Each row of numbers stands for one object and depends on some of the facts below. Use the named rows to name the rest.

Facts:
μ a <- bedros, beple, bibragun, brete, brokonis, dabri, dastik, dolak, dribrafu, flukleron, gaflon, gatrik, grelen, gritres, kefler, kevu, kigak, kleveki, kostes, kotra, libustun, lupu, moguvi, panom, plebir, plekloflu, pletibrur, pluzom, poplel, posa, pufas, satol, stemim, stugik, sutram, tupaklor, vezen, vinam, vison, vufu, vuklil, vustuk, zufegru, zugrok
μ f <- bidrirek, bigre, bruvik, bufli, dilan, gatrem, gogun, guni, klapli, klusar, kufem, mastum, pliplol, roforo, sibe, skatrinum, tigu, trokler, veplil, zerum, zostak
μ e <- bimubrir, bina, bradrol, bruklin, dotro, fafa, flaser, flugrol, mepebra, muki, mutrekir, nuba, nusan, pligustak, pluzus, rato, semo, sistoto, stagrosku, stutrus, tidrel, tiskir, toplil, tritro, tutros
μ c <- brufom, bunek, drastani, gavo, gufun, kodon, kodris, lutu, mustor, neruk, nezu, panas, povu, redrik, skozi, tradri, troplo, vifun, vokloplo, vozim, ziplotruk, zistopli
μ d <- dakero, drasok, febrol, fedruklil, feski, flugubis, kanel, kastin, lefosto, ludrul, plofam, pluzon, trobak, vaplum, vodes, vomok, vubru, zuplisun
μ b <- flagrur, floklan, flozuflo, graveto, kabodrik, keskal, megrolos, miplo, mito, patik, pazi, pusko, rekamos, skeragen, skofam, trobradre, tulute, vistu, zuklun, zutrutim
{beple, nezu, tupaklor} Φ pufas
{beple, bufli} Φ lefosto
{beple, drastani, gogun} Φ graveto
{beple, flugrol, gogun, vufu} Φ flozuflo
{bidrirek, drastani, pazi} Φ vaplum
{bidrirek, pligustak} Φ fedruklil
{bidrirek} Φ gritres
{bufli, vinam} Φ tulute
{bufli, dotro, gufun, pazi, ziplotruk} Φ brufom
{bufli, kevu, vinam, ziplotruk} Φ kastin
{bufli, kevu} Φ bigre
{bufli, pligustak} Φ vozim
{bufli, zufegru} Φ kleveki
{bunek, vokloplo} Φ mutrekir
{bunek, guni, klapli, klusar} Φ trobak
{dastik} Φ roforo
{dastik, tradri, vufu} Φ flaser
{dastik, gavo} Φ rekamos
{dastik, floklan} Φ kefler
{dilan, vokloplo} Φ vomok
{dilan} Φ kodon
{dilan, kevu} Φ sutram
{dolak, dotro} Φ gatrik
{dolak, neruk} Φ vustuk
{dolak} Φ tiskir
{dolak, flugrol, guni} Φ flagrur
{dolak, tradri} Φ pusko
{dolak} Φ vodes
{dolak, kodris} Φ redrik
{dotro, drastani} Φ skozi
{dotro} Φ gatrem
{drastani} Φ zistopli
{fafa, kevu, klapli, tidrel, ziplotruk} Φ bina
{fafa} Φ toplil
{floklan} Φ gaflon
{floklan} Φ drasok
{floklan, posa} Φ mustor
{flugrol, gavo} Φ mito
{flugrol, kufem} Φ veplil
{flugrol} Φ trokler
{gavo} Φ kabodrik
{gavo, skatrinum} Φ povu
{gogun, vufu} Φ bimubrir
{gogun} Φ poplel
{gogun, gufun} Φ nusan
{gogun, pligustak, tradri} Φ panom
{gufun, kodris, kostes} Φ megrolos
{gufun} Φ vubru
{guni} Φ zugrok
{guni} Φ stutrus
{guni, kevu, neruk} Φ skofam
{kevu, kufem, stagrosku, vokloplo} Φ dribrafu
{kevu, kostes, kotra, vufu} Φ vistu
{kevu, pligustak, sistoto} Φ dabri
{kevu} Φ zostak
{klapli} Φ sibe
{klusar, zuklun} Φ tutros
{kodris, panas} Φ zuplisun
{kodris, kostes, moguvi} Φ mastum
{kodris, skatrinum} Φ lutu
{kostes, lupu, pligustak} Φ feski
{kostes} Φ troplo
{kotra} Φ brete
{kufem} Φ pluzon
{kufem, vokloplo} Φ patik
{libustun, tupaklor} Φ muki
{libustun, plofam} Φ tritro
{lupu} Φ miplo
{lupu, plofam} Φ vuklil
{moguvi} Φ ludrul
{moguvi, skeragen} Φ flukleron
{moguvi, pazi, skatrinum, ziplotruk} Φ bradrol
{moguvi, neruk, tupaklor} Φ bruvik
{moguvi, panas} Φ vison
{neruk, tidrel} Φ stugik
{neruk} Φ febrol
{neruk} Φ brokonis
{nezu} Φ nuba
{panas} Φ bedros
{panas, zerum} Φ bibragun
{panas} Φ vifun
{pazi, zufegru} Φ pluzus
{pligustak} Φ vezen
{pligustak, skeragen} Φ plekloflu
{plofam, skeragen} Φ flugubis
{posa} Φ pliplol
{posa} Φ mepebra
{satol, skeragen} Φ trobradre
{sistoto, zufegru} Φ keskal
{sistoto} Φ bruklin
{skatrinum} Φ kanel
{skatrinum, stagrosku, zuklun} Φ pletibrur
{stagrosku} Φ dakero
{stagrosku} Φ rato
{vufu} Φ kigak
{vufu} Φ stemim
{vufu, zerum} Φ zutrutim
{zerum} Φ grelen
{zerum} Φ pluzom
{zerum} Φ tigu
{zerum} Φ semo
{bedros, beple, bibragun, bidrirek, bigre, bradrol, dolak, dribrafu, flugrol, gatrik, kodon, ludrul, lupu, mepebra, pligustak, pliplol, roforo, satol, sistoto, skofam, tigu, tritro, trokler, troplo, vaplum, vokloplo, zufegru} ψ h
{bimubrir, bunek, dastik, dilan, flozuflo, kanel, klapli, kodris, kufem, miplo, muki, panom, pluzom, pluzon, stugik} ψ k
{bina, drasok, fedruklil, flukleron, gogun, gufun, kigak, kleveki, mustor, nuba, panas, patik, pletibrur, pluzus, sibe, skozi, veplil, vuklil, vustuk, ziplotruk, zuklun} ψ i
{brete, dakero, dotro, fafa, floklan, flugubis, graveto, kabodrik, kastin, megrolos, pazi, pufas, tiskir, tradri, tutros, zostak, zuplisun} ψ l
{brokonis, brufom, bruvik, bufli, dabri, flaser, gatrem, grelen, kefler, lefosto, lutu, mastum, semo, skeragen, stagrosku, stutrus, trobak, tulute, vistu, zistopli} ψ j
{bruklin, drastani, febrol, feski, flagrur, gaflon, gavo, gritres, guni, keskal, kevu, klusar, kostes, kotra, libustun, mito, moguvi, mutrekir, neruk, nezu, nusan, plebir, plekloflu, plofam, poplel, posa, povu, pusko, rato, redrik, rekamos, skatrinum, stemim, sutram, tidrel, toplil, trobradre, tupaklor, vezen, vifun, vinam, vison, vodes, vomok, vozim, vubru, vufu, zerum, zugrok, zutrutim} ψ g

Some objects and their rows:
skeragen: [-7 -4 -3 -8 -6 -2 -2 14 -3  3  9  5 34  2 -1 -2  2  0 18 10 -2  2  7  2
 -3 -5  4  5  7  0 -3  1  2  0 -2 -6 -7  3 -2 -1  3]
bibragun: [-10  -1  12  -9   0  -3  -2  -5  -2  -3   1  -4  11   0  -1   1   0  -1
 -10   6  -3  10  12   9  -2   6  -3   3  -2   0   0   1   1  13   1  21
   1   6   2   1  -1]
patik: [  3  -4  -5  -9  -6   3 -10  -2   6   3  -6  -4  18   4  -1   5   0  -2
 -12   8   7   6  -2  -2  -4  -7   9  -3  -1   0  -3  -1   1  -3  -2  -7
   6  17   9  -1   0]
rekamos: [19 -5 -9 -7 -6  4 -4  3 -4 -2 19 -1  5 -3 -2 -2  3  0  1 -3 -1  3  8  5
  0 -6  5 -2 -1  0 -1 -1 -7 -4  0 -8 11 -2 -3 -1  1]
flagrur: [ 19  -5 -10  -6  -6   6   1   7  -3  -2  18   0   9  -3  -2  -2   3   0
   3  -1  -1   2   6   3  -1  -6   6  -4  -1   0  -2   1  -7  -4  -1  -8
  11   1  -1  -1   0]
zuplisun: [  1   1 -10   3  -3   3  -6  -4  -3  -2  -8  -8  -9  -1  -1  -3  -1  -2
  -1  -4   1   8   1  -2  -2  -3  -3  -5  -1   0  -2   0  -7   1  -2  -8
  -6   7  -1   1  -1]
zuklun: [ -8  -5  -2  -6  -6   2 -11   0  14  11  -5  -2  28   2   0   0  -1  -3
  -7  11  -1   3   1  -1  -3  -6  13   3   2   0  -3  -1   3  -2  -2  -5
   1   8   8  -1   0]
mutrekir: [14 -2  4  6  0 10 -4 -4 -1 -2  0 19 -8 -3 -2 -1  0 13 13  2 -2 -5 -5 -3
  7 -4  0 -4 -2  0 -3  0 -7 -5  6 -8 11 -4 -2 -1 -2]
dabri: [-7  3 -5 -6 -4 -2 19  0 -3 -3 10 -4  9 -3 -1  4  0  1 -8 -1 -1  2  0  4
 -2  0  0 -6  1  0 -3  0 -2  1 -2 -3 -6  8 -1 -1 -1]
libustun: [ -8  -4 -13  11  -6   0   6   2  -3  -1  -3   7  17  -3  -2  -2   2   5
  11  -4  -2  -5  -5  -2   8  -2   1   4   1   0  -1   3  -4   1  -3  -7
  -9   4  -2   1   4]
sistoto: [-11   5  41  -4  12  -3  -1   2   1   3  -1  14   4   2  -2  -1  -1  -1
   8   8  -2  -4   1   0   0   6  -3  -5   5  -1  -2  -1  14   1   2  15
   2  -7  -2   0  -1]
vozim: [21 -3 -9  1  2 -1 -4  3 -4 -1  3 -3 -9 -1 -1 -2  2 -3 14 -1 -1  0 -1 -1
  5 -6 -1 -6 -2  0 -2  1 -7 -4  1 -8  2 -6 -2 -1  0]
pluzon: [  1  -4  -5  -3  17   9 -12  -5  -2   7 -10  -4 -10  -2   6  -3  -1  -2
 -10  -6   5  -4  -4  -1  -5  10  -3  23  -1   0  10   1   3  -2   7  23
   7  -6   4   0   1]
vistu: [  5  -3  -2 -10  -4  -1   2   8  -3  -2  18  -4  19  -1  -1   1   1  -2
  -3   7  -2  11  11  10  -4  -6   3  -5   1   0  -3   0  -3  -2  -1  -7
   2   4  -3  -2   0]
sibe: [-11   4 -10   5  -4  -3  -9  -4   7  -2 -12  -8  -7  -1  -2   8  -1  -2
 -10  -1   6  -3  -7  -1  -4  -2   1  -5  -2   2  -3  -1   0   1  -2  -7
  -7  16  21  -1   0]
vustuk: [-10   0  -9  -1  -6  -2 -10  -1  10  -2 -12  -8   9  -1  -1   8  -1  -2
 -10  -2   8   0  -6  -2  -4  -5   2  -6   0   2  -2  -1   4   2  -3  -6
  -5  15  10  -1   0]
fafa: [-1  0  0 11 -4  4 -5 -5  9  0 -7 16 -6 -2 -1 -2 -1  2 22  6 -2 -4 -3 -1
  0 -3  2 -3  7  0 -2 -1 -1 -2 -2 -7  6 -7 -2 -1 -1]
mastum: [-9  7 -8  0  1 -4 15 -4 -4 -2 -3 -6 -6 -2  0  3  0  1 -7  0 -1  0 -4 -1
  2  1 -3 -5 -1  0 -3  0 -4  2 -1  1 -8  8  1  0 -1]
dastik: [ -8  -4  17   1  -1   2 -11   0  -2   9  -7   5  -1  -3   9  -3  -1  -2
 -10  -6  -2  -5   0  -3  -4  13  -2  51  -3   0  23  -1  13   6   0   9
  10  -8  -1   1   0]
guni: [ -8   3 -11  17  -4   1  18  -5  -4  -1  -1  -1  -8  -2   3  -3  -1   0
  12  -4  -2  -5  -4  -1   4   4   3  -7  -1   0  -1   0  -7  -2   0  -7
  -7  -2   1   5  -1]

Name these rows:
No name comes twice in this set of rows, the named rows included.
[ -8   1 -10  20  -6  -1   0  -4   3  -2  -9  -7  -8  -3   2  -2   0  -1
  -6   0  -1  -2   7  -2  11   3  -3  -4  -3   0   1   0  -7   7   0  -6
  -7  -3   2  11   3] | zerum
[18 -4 -9 -4 -6  3 -8  2 -2 -3 12 -4 11 -3 -2 -3  3  0 -6  2 -2  8 16  6
  3 -6  0 -2 -2  0 -1  1 -6 -1  0 -7 12  1 -3  1  3] | zutrutim
[-12  11  11  -1   9  -4  19   1  -3  -1  -2  -6  -4  -2   3  -1  -1  -2
  -5  -1  -2  -1  -1  -2  -3  11  -3  -5   2  -1   0  -1  10  10  -1  21
  -9  -7   0   0   0] | bidrirek
[ 16  -4 -12  -6  -6   2  -7   9  -2  -1   5   8  19   0  -1  -3   6   6
   8   0   0  -4  -1   3   4  -7   0   6  -1   0  -3   4  -6  -3  -1  -7
  -3  10  -2  -1   5] | trobradre
[-3  3 36 -8 13 -2 -6 -4 -1 -2 -2 12 -2  6 -2  3 -1  3 -5  7 -2 -2 -1  4
  1  3 -3 -3 -1  0 -2 -1 10 -1  5 17  7 -7 -3 -1 -1] | bradrol
[-11  10  -4   6   0  -3  23  -4  -3  -3  -1  -6  -3  -3   0  -1  -1  -2
   5   0  -2  -2  -3  -2  -1   5   0  -5   3   0  -3   0  -2   3  -1  -1
  -8  -2   1   1  -1] | bufli
[ 1 -4 16 -9  2 -2 -1 10 -3  0 19  2 16  2 -1  2  0 -2 -8  8 -1 10 11 11
 -5  0  1  3 -1  0 -2  0  6  0  1 13  9  1 -4 -2 -1] | skofam
[ 0  1 -1 12 -4 -1 -5 -1 12 -1 -8 10 -7 -2 -1 -2 -1  0 18  3 -2 -5 -3 -2
  3 -4  1 -4  9  1 -1 -1  0  0 -3 -7  5 -7 -3 -1 -1] | dotro
[ 12  -4  38   2  15   1 -10  -1   0   7 -12  16 -10   2   3  -2  -1  -2
 -10  -5   3  -6  -4  -2  -1   5  -3   0  -2   1  14  -1  11  -1   8  12
  23  -7  -3   0   0] | bimubrir
[-9  3 23  0  3  2  0 -4  4  1  3 18  4 -1 -1 -1 -1  5 23 13 -2 -5  0 -3
 -1  0  1 -4  3  0 -3 -1 -1 -5  2 -3 -1 -6  1  0 -1] | stagrosku
[ -8   4 -14   2  -2  -3 -10  -2   6  -2 -12  -8  -7   4  -1   2  -1  -2
 -11  -5   9   7  -5  -1  -4  -4  -3  -6  -1   0  -2  -1   2  -2  -3  -7
  -8   6   3  -1   1] | fedruklil
[ -6   1 -11   0  -6   4  -8  -3  -3  -3  16   0  -6  -3   5  -1   2   2
   8  -6  -2  -6   1  -1   3   7   4  14   4   0   5   0  -3  -4  -2  -7
  -6  -8  -2  -1  10] | posa
[  6  -1 -10   3  -4  -1  -9   0   1   2  -3  -2  -7   1  -2  -3  -1  -2
  23   4  -2   2   3  -2  -3  -5   4  -5   7   0  -2  -1  -4   0  -2  -8
   0  -7  -2  -1  -1] | tradri

The same objects again, as new rows of numbers:
Known rows:
panom: [-13 -13  33  15  -1  19 -13  10 -20  22 -12   2  33  16]
gogun: [ -6 -20  27   8 -22 -36 -25  24  -1  14  -5   8  -6  23]
gatrem: [  9  23  17   7  21   6 -23  29  -7   9  13  -7  -5   3]
bedros: [ 11 -16 -20 -19 -14  10  10 -43 -11  -9  25  14  -6 -21]
ludrul: [ 23 -11 -13 -24  -9  12   8 -22   1 -15  11  20 -13 -17]
vustuk: [-10 -19  17   6 -10  14 -21 -17  -4  12   2  -1  18  18]
povu: [  9  -5 -19   1  -2  -1  12 -10  -3  -8 -14 -18  -5  -8]
dabri: [ -4  28   9  13  14  10 -15  -2 -13  11  24  -6  17   5]
bradrol: [ 29  -8 -18 -16   0   7  27 -26  21   4  -8  25 -14 -26]
febrol: [  4   5  -4 -12 -10  10  13  -3   5 -20 -13  -9  -9   0]
dilan: [-16 -19  30  11  17  -6 -24  44  -6  20 -21  13  16  11]
vozim: [  7  -1 -18  -3  -4  -2  12  -8  -2  -5 -16 -21  -5 -10]
beple: [  4 -10 -15 -15 -38 -35  13 -28 -14  -6  33  19  -7 -19]
roforo: [ 22 -20 -13 -24 -10   2   2 -12  -6 -11  15  14 -27 -20]
gatrik: [ 12 -12 -21 -20  -9   7  10 -43 -13  -7  23  12  -7 -19]
zerum: [ -4  -3 -14  -7  -4 -20   8  17   4 -14  -9  -9 -16   1]
skofam: [  5 -16 -11 -33 -10   7  -2 -16 -11 -18  26  11 -27 -16]
vokloplo: [ 10 -25 -31   0  14 -26   7 -27  -4  -9  18  28 -15 -39]
gritres: [ -4   2 -16  -8  -8   9  17 -22  -9 -11  -3 -17   2   2]
vufu: [-15   3 -13  -1 -22 -28  20 -11  -8 -13   5  -9   0   3]

Name these rows:
No name comes twice in this set of rows, the named rows included.
[-14  41   5  16   2  -4  -2  19  35  12  -9  -1   0 -19] | fafa
[  6  22  16   8  10   7 -25  36  -4   6  22  -7  -1   5] | bruvik
[ -4  25  18   2  13   8 -24  25 -15   3  29  -8  -3  16] | vistu
[ -8 -22  25  -4   8   7 -27   4  -8   2  -2   6  -7  28] | patik
[ -6  25   8  11 -12   3  -6   1  -8   0  24 -19  12  14] | pufas
[-10 -21  10  19  24  -6 -15  31  -7  26 -17   7  41   5] | kodris
[  7  26  -1   8  23  -9 -22   4 -13  29   4  -9   7  -4] | brufom
[ -4  23   2  10   4  11  -5  -7 -10   1  15 -15  11  11] | brete
[ 21 -10 -13 -26  -9   0   9 -27  -2 -10   6  22 -17 -16] | vaplum
[ -1  -2 -21   2  -9 -37  14  -4  -5   1 -13 -13  -8  -7] | drastani
[  2 -11 -32 -21  -3 -18  10 -41  -9  -1  21  22  -5 -18] | zufegru
[ -6  19  12  -2  12   6 -15  18 -11  -7  16 -16 -11  19] | kabodrik

The same objects again, as new rows of numbers:
Known rows:
posa: [-9 10 23 -8 14  2 -3  2 -4  6  2  1  2  3]
dribrafu: [ -7  -4   8 -23   1  -1 -10   3  -3  -6 -16  14   5  13]
pletibrur: [ 33  19   1  14 -18  22   7   1   5   0  -6 -19   4   8]
kleveki: [ 34  20  -1  10 -18  20   9   1   6   3  -5 -21  10  -2]
vinam: [-5  3 19 -8  9  4  1  5  0  8 -7  9  1 -7]
tulute: [ 14   4   7   9 -12   5   8   1 -14   9  -8 -11   5  -2]
flozuflo: [ -5   3  -8   0   0 -16 -28  -3  -8   9 -30  -6   8   4]
skozi: [ 25  13  -3  23 -22   7  10   3   1  -8  -4 -28  12  -5]
zuplisun: [  2   8  -6   8 -16 -12   0  -3 -13   3 -10  -6  -7   4]
fedruklil: [ 27  18 -10  16 -30   5  10  -3 -13   4  -1 -26   4  -7]
vubru: [-13   1   6   2  -7 -13   6   1 -21   9  -7   6  -3  -6]
ludrul: [-12  -7  -3 -17  -7 -24  -2  -5 -14  -3  -8   5  -5   7]
bina: [ 27   8  -9  23 -26  12   9   0  -8   0  -4 -22   6   1]
semo: [  8  10   7  18 -10  -4  11  -5 -12   2  -7 -14   2   4]
pluzus: [ 28  10  -8  20 -23   8   9  -3  -6   1  -2 -26   9  -4]
nuba: [ 26  14  -8  23 -21   6   8  -3  -7   0   2 -27   7   0]
gatrem: [  8  10  11   9 -13   5  11   1  -2   0 -10 -14   5  -6]
sibe: [ 26  13  -2  18 -21  18   7   2   2  -7  -4 -25   2   2]
klusar: [-14  -5  17   3   4   1   3   3  -4  -4  -5   1  -8  -4]
bidrirek: [-12  -8   6 -22   7 -14  -5  -1   1  -9  -6   0   4  -5]

Name these rows:
No name comes twice in this set of rows, the named rows included.
[ 26  20  -4  17  -8  11  12  -2   5  -7   1 -31   3 -12] | gogun
[ 22  23 -10  18 -24   9   4  -3 -18  -1   7 -32   1   2] | drasok
[ 12  20  14   7  -3   6   9  -1   2   3 -12 -10   2   8] | grelen
[-12 -17   5 -13   7 -10  -8  -1  -4 -17  -3   2  -1   2] | vokloplo
[  3   3  -3  12  -8  -4   1  -2  -9   2 -11  -8   4   1] | tiskir
[  2   3  -6   8 -19  -4  -3   1 -15   7 -11  -7   0  -4] | kastin
[ 33  13  -8  21  -9  13   8  -3 -10   0   2 -25  -3   0] | zuklun
[-14  -9  -2 -14  12 -15  -5  -5 -14 -12  -5   3   2   2] | flugrol
[ -6   0   6 -22  19  -7  -4  -4   3  -8 -11   8   1   4] | dolak
[  9   2   4  17 -11   6   7  -2 -14   0  -6 -12  -1   2] | stutrus
[ 32  22  -1  14 -15  18   8   2   7  -1  -8 -19   5   4] | vustuk

